Below are the code and all the weights of a small trained network. Each question names an input and a class and asks about switching units off, where a switched-off unit gives its printed mean instead of its output.

import numpy as np


def w(rows, s, z=0):
    codes = np.array(rows[::2]) - 128.0
    scale = np.full(codes.shape[1], s)
    scale[-1] = z or s
    return codes * scale


def norm(h):
    return h / np.sqrt((h * h).mean(-1, keepdims=True) + 1e-5)


def f(y):
    return np.maximum(y, 0)


def log_softmax(a):
    a = a - a.max(-1, keepdims=True)
    return a - np.log(np.exp(a).sum(-1, keepdims=True))


def net(x, mask):
    res = np.array(x, float).reshape(1, 4) / 4 @ E
    u = 0
    for l in range(2):
        y = f(norm(res) @ A[l][:, :-1].T + A[l][:, -1])
        res = res + np.where(mask[u : u + 4], y, B[l][:, -1]) @ B[l][:, :-1]
        u += 4
    return log_softmax(norm(res)[-1] @ U[:, :-1].T + U[:, -1])


A, B = {}, {}
E = w([
[38,92,145,142,35,112,217,252,172,162,45,214],'x0',
[100,178,158,219,89,252,129,129,98,128,174,143],'x1',
[229,227,197,165,180,123,156,160,145,99,53,162],'x2',
[81,161,135,142,90,141,46,127,242,92,102,53],'x3',
],0.0048)
A[0] = w([
[149,91,132,132,167,119,180,115,2,175,162,192,71],'0.n1',
[126,148,169,182,84,198,144,84,113,142,155,118,3],'0.n2',
[76,55,41,147,110,136,107,109,113,152,170,97,46],'0.n3',
[88,135,143,151,115,141,73,124,207,107,116,62,114],'0.n4',
],0.0068,0.0034)
B[0] = w([
[62,77,199,90,181,178,47,181,200,58,183,113,254],'0.n1',
[102,180,38,100,112,90,146,129,4,1,107,183,180],'0.n2',
[78,148,178,145,107,54,89,150,45,172,134,66,206],'0.n3',
[109,36,204,71,234,180,125,193,95,81,221,190,215],'0.n4',
],0.0075,0.0061)
A[1] = w([
[190,204,182,152,196,139,156,171,142,94,103,134,80],'1.n1',
[176,121,96,152,188,163,84,2,103,111,206,69,95],'1.n2',
[71,118,172,129,130,99,110,160,108,106,169,155,254],'1.n3',
[148,80,132,28,146,47,126,115,140,97,98,86,53],'1.n4',
],0.0083,0.0045)
B[1] = w([
[45,53,88,88,89,85,79,96,90,192,184,37,185],'1.n1',
[110,104,134,155,67,104,210,199,201,182,39,195,187],'1.n2',
[223,158,94,129,144,112,147,76,171,149,80,113,248],'1.n3',
[95,200,109,199,84,254,143,130,48,61,157,169,166],'1.n4',
],0.0078,0.015)
U = w([
[98,16,201,54,240,192,92,232,180,77,176,156,158],'0',
[153,99,100,181,71,84,208,159,226,213,39,187,168],'1',
[68,95,122,103,92,47,62,107,45,204,163,25,150],'2',
[104,212,65,147,90,215,137,136,22,1,115,176,118],'3',
[246,196,150,115,193,94,83,57,141,121,74,108,254],'4',
[146,231,199,158,120,84,126,96,162,152,214,165,26],'5',
[149,221,201,167,134,93,132,59,155,162,194,164,14],'6',
[139,213,201,161,127,92,138,89,157,155,218,163,19],'7',
],0.0096,0.0054)

Each question gives the input, the list of numbers given to net, and the class t.
The units are the neurons (one row each of A and B). Each row of codes is followed by its name. A weight is (code - 128) times the scale printed after its matrix; where a second scale follows, it is the last column's (A, B and U).
mask holds one flag per neuron, layer by layer. A switched-off neuron (its flag False) gives its mean, the last column of its row in B, instead of its output. The means were averaged over made-up inputs and are rounded, as every weight is.
A unit's drop is (log p(t) with every unit on - log p(t) with that unit switched off) / (log p(t) with every unit on - log p(t) with every unit switched off).
unit that matters most: the unit with the biggest drop
top k neurons: the k neurons with the biggest drops, biggest first
top k neurons in layer l: the k neurons of layer l with the biggest drops, biggest first
drop of u: that unit's drop, to one decimal
input [3,7,5,0], class 3: unit that matters most -> 0.n2
input [-3,7,8,3], class 2: top 2 neurons -> (1.n1, 1.n4)
input [-5,-5,-5,-4], class 1: top 4 neurons -> (1.n2, 0.n4, 0.n2, 1.n1)
input [-7,-6,-4,6], class 1: top 2 neurons -> (1.n2, 0.n1)
input [4,1,4,4], class 0: top 3 neurons -> (0.n4, 1.n2, 0.n3)
input [-3,-5,2,-5], class 0: top 3 neurons -> (0.n1, 0.n2, 0.n3)
input [3,-7,0,-6], class 3: top 2 neurons -> (1.n4, 0.n4)
input [-8,4,8,-6], class 1: top 2 neurons -> (1.n2, 0.n4)
input [-7,3,8,7], class 2: top 3 neurons -> (1.n1, 0.n1, 1.n3)
input [-4,-5,-3,-4], class 3: top 3 neurons -> (1.n4, 0.n4, 1.n1)
input [3,-8,6,7], class 3: top 2 neurons in layer 1 -> (1.n4, 1.n2)
input [7,4,4,8], class 0: top 3 neurons -> (0.n4, 1.n2, 0.n3)
input [-7,-8,-7,6], class 3: top 2 neurons -> (1.n4, 0.n1)
input [-6,-3,3,3], class 1: top 2 neurons -> (1.n2, 0.n1)
input [-4,1,5,-7], class 0: unit that matters most -> 0.n1
input [6,-1,-1,-7], class 0: top 2 neurons -> (0.n1, 1.n2)
input [-7,3,5,-7], class 0: top 2 neurons in layer 0 -> (0.n1, 0.n3)
input [-1,-3,-3,-3], class 4: top 2 neurons in layer 0 -> (0.n4, 0.n3)
input [6,7,-4,2], class 3: top 2 neurons in layer 1 -> (1.n2, 1.n1)
input [3,8,8,6], class 2: top 3 neurons in layer 1 -> (1.n1, 1.n4, 1.n2)
input [-4,-8,-7,1], class 3: top neuron in layer 0 -> (0.n1)
input [-8,7,-8,-6], class 1: top 2 neurons in layer 1 -> (1.n2, 1.n1)
input [-5,-8,6,-3], class 3: top 2 neurons in layer 1 -> (1.n4, 1.n3)
input [-5,-1,1,-5], class 0: drop of 0.n1 -> 2.7
input [-7,1,-6,-3], class 1: drop of 1.n2 -> 1.1
